Below are the code and all the weights of a small trained network. Each question names an input and a target symbol and asks about switching units off, where a switched-off unit gives its printed mean instead of its output.

import numpy as np


def w(rows, s, z=0):
    codes = np.array(rows[::2]) - 128.0
    scale = np.full(codes.shape[1], s)
    scale[-1] = z or s
    return codes * scale


def norm(h):
    return h / np.sqrt((h * h).mean(-1, keepdims=True) + 1e-5)


def f(y):
    return np.maximum(y, 0)


def softmax(a):
    e = np.exp(a - a.max(-1, keepdims=True))
    return e / e.sum(-1, keepdims=True)


def log_softmax(a):
    a = a - a.max(-1, keepdims=True)
    return a - np.log(np.exp(a).sum(-1, keepdims=True))


def net(x, mask):
    ids = ['αεζηλμξπψ'.index(c) for c in x.split()]
    T = len(ids)
    res = E[ids] + P[:T]
    r = norm(res)
    for j in range(2):
        rows = slice(3 * j, 3 * j + 3)
        q, k, v = (r @ M[0][rows].T for M in (Q, K, V))
        z = softmax(np.where(np.tri(T) > 0, q @ k.T / 3**0.5, -1e9)) @ v
        o = O[0][rows]
        res = res + np.where(mask[j], z, o[:, -1]) @ o[:, :-1]
    y = f(norm(res) @ A[0][:, :-1].T + A[0][:, -1])
    res = res + np.where(mask[2:14], y, B[0][:, -1]) @ B[0][:, :-1]
    return log_softmax(norm(res)[-1] @ U[:, :-1].T + U[:, -1])


Q, K, V, O, A, B = {}, {}, {}, {}, {}, {}
E = w([
[89,198,143,193],'α',
[118,131,106,135],'ε',
[172,150,145,130],'ζ',
[125,143,175,192],'η',
[114,126,133,161],'λ',
[144,7,70,153],'μ',
[107,126,98,149],'ξ',
[133,123,191,198],'π',
[98,125,120,62],'ψ',
],0.02)
P = w([
[48,70,132,195],'0',
[76,78,110,190],'1',
[99,85,101,187],'2',
[127,100,84,193],'3',
[157,113,56,199],'4',
[177,125,30,196],'5',
[189,134,21,199],'6',
[209,152,15,194],'7',
[226,170,11,200],'8',
[232,186,3,203],'9',
[241,210,19,212],'10',
[246,220,15,215],'11',
[243,177,4,223],'12',
],0.0049)
Q[0] = w([
[139,245,106,215],'head 1',
[188,127,127,154],'head 1',
[187,38,220,3],'head 1',
[145,177,43,226],'head 2',
[88,130,111,98],'head 2',
[96,121,209,19],'head 2',
],0.012)
K[0] = w([
[192,231,84,99],'head 1',
[90,149,123,129],'head 1',
[112,7,124,106],'head 1',
[139,165,116,81],'head 2',
[103,190,179,176],'head 2',
[110,156,127,227],'head 2',
],0.013)
V[0] = w([
[101,38,145,132],'head 1',
[161,108,96,83],'head 1',
[46,150,96,133],'head 1',
[82,245,160,58],'head 2',
[76,135,164,94],'head 2',
[130,162,93,98],'head 2',
],0.011)
O[0] = w([
[2,144,165,122,2],'head 1',
[136,79,107,100,3],'head 1',
[90,175,118,199,88],'head 1',
[159,249,132,88,84],'head 2',
[105,179,146,172,127],'head 2',
[7,182,194,90,147],'head 2',
],0.0091,0.0037)
A[0] = w([
[47,104,187,166,115],'neuron 1',
[76,191,193,73,171],'neuron 2',
[134,74,131,82,182],'neuron 3',
[108,127,81,250,154],'neuron 4',
[182,64,85,149,112],'neuron 5',
[108,133,182,150,4],'neuron 6',
[181,181,99,183,130],'neuron 7',
[150,99,221,132,242],'neuron 8',
[85,212,74,144,216],'neuron 9',
[56,160,32,73,243],'neuron 10',
[125,154,159,70,86],'neuron 11',
[137,97,162,155,223],'neuron 12',
],0.014,0.0035)
B[0] = w([
[166,184,102,65,168],'neuron 1',
[101,112,145,13,158],'neuron 2',
[223,132,131,79,160],'neuron 3',
[117,121,185,103,247],'neuron 4',
[77,158,145,125,210],'neuron 5',
[213,165,134,156,135],'neuron 6',
[176,97,204,141,225],'neuron 7',
[97,167,36,40,169],'neuron 8',
[162,25,130,97,203],'neuron 9',
[205,138,255,46,164],'neuron 10',
[95,96,177,45,136],'neuron 11',
[143,172,44,149,179],'neuron 12',
],0.0093,0.011)
U = w([
[116,240,90,165,106],'α',
[60,106,187,119,51],'ε',
[111,142,166,111,3],'ζ',
[8,151,144,171,245],'η',
[151,227,173,165,63],'λ',
[79,185,185,9,83],'μ',
[83,42,108,144,238],'ξ',
[193,126,54,77,152],'π',
[151,107,205,225,187],'ψ',
],0.014,0.0043)

Each question gives the input, a string of symbols that net reads in full, and the target symbol t.
The units are the heads (3 rows each of Q, K, V and O) and the neurons (one row each of A and B). Each row of codes is followed by its name. A weight is (code - 128) times the scale printed after its matrix; where a second scale follows, it is the last column's (O, A, B and U).
mask holds one flag per unit, heads first, then neurons. A switched-off unit (its flag False) gives its mean, the last column of its rows in O or B, instead of its output. The means were averaged over made-up inputs and are rounded, as every weight is.
A unit's drop is (log p(t) with every unit on - log p(t) with that unit switched off) / (log p(t) with every unit on - log p(t) with every unit switched off).
The circuit of an input: a set's keep is (log p(t) with only the set's units on - log p(t) with every unit switched off) / (log p(t) with every unit on - log p(t) with every unit switched off). Starting from the 12 units with the biggest drops (on a tie, the unit counted first), units are removed one at a time, each time the one whose removal leaves the highest keep (on an exact tie, the one counted first), for as long as the keep stays at least 0.8.
circuit, biggest first: the units of the circuit, biggest drop first
most important unit: the unit with the biggest drop
top k neurons: the k neurons with the biggest drops, biggest first
heads that matter: for each layer, one digit per head in row order, 1 if its drop is at least 0.15 and else 0, layers parted by /
input π ζ λ α ε ξ, target ψ: heads that matter	10
input ε λ π λ ψ λ λ, target μ: heads that matter	11
input λ η η ε π ζ μ ψ α, target μ: circuit, biggest first	head 2
input ε λ λ λ ζ π λ λ η η ψ ζ ζ, target μ: heads that matter	01
input π α ξ λ ψ λ μ, target μ: circuit, biggest first	head 2; head 1
input ε η η, target λ: heads that matter	11
input π π λ ζ λ μ λ π, target ξ: heads that matter	01
input λ ε λ ψ ξ, target μ: heads that matter	11
input λ ψ λ μ ζ ε ζ α α μ λ λ ζ, target ψ: heads that matter	00
input π ε ψ ζ ψ ψ η, target μ: heads that matter	01
input ε ψ ζ μ, target μ: circuit, biggest first	head 1; head 2; neuron 1
input ζ ζ ζ π λ λ π, target π: heads that matter	10
input ε π ζ μ π η α ζ η, target π: circuit, biggest first	head 2; neuron 8; neuron 12
input ε λ ζ ζ ζ α λ λ ξ λ ψ λ ξ, target μ: top 2 neurons	neuron 2; neuron 10
input η λ λ π π λ ζ λ η, target π: circuit, biggest first	head 1; neuron 8
input ζ ζ ψ π λ π π π λ ε α, target ψ: circuit, biggest first	neuron 9; neuron 8
input λ λ π, target α: top 3 neurons	neuron 1; neuron 8; neuron 12
input ξ ζ ζ π λ α λ π λ, target ψ: heads that matter	00
input λ π π ζ, target π: heads that matter	00
input ζ λ ε, target π: top neuron	neuron 3
input η α ε, target ψ: circuit, biggest first	head 1; neuron 8
input λ π π ζ η ξ λ π, target π: most important unit	neuron 8
input ζ π α π ξ λ λ α, target ψ: heads that matter	00
input π ε μ λ λ α η μ λ ζ ψ η λ, target μ: heads that matter	01
input ζ ζ η λ, target π: heads that matter	10
input ζ π μ λ, target ξ: heads that matter	01
input ζ η λ μ λ ψ ξ ζ α λ π ζ π, target λ: top 2 neurons	neuron 8; neuron 9
input λ π α λ μ λ η, target ξ: circuit, biggest first	head 2
input ε π η, target λ: top 2 neurons	neuron 4; neuron 1
input ψ ζ ζ λ λ η π, target λ: top 2 neurons	neuron 9; neuron 8
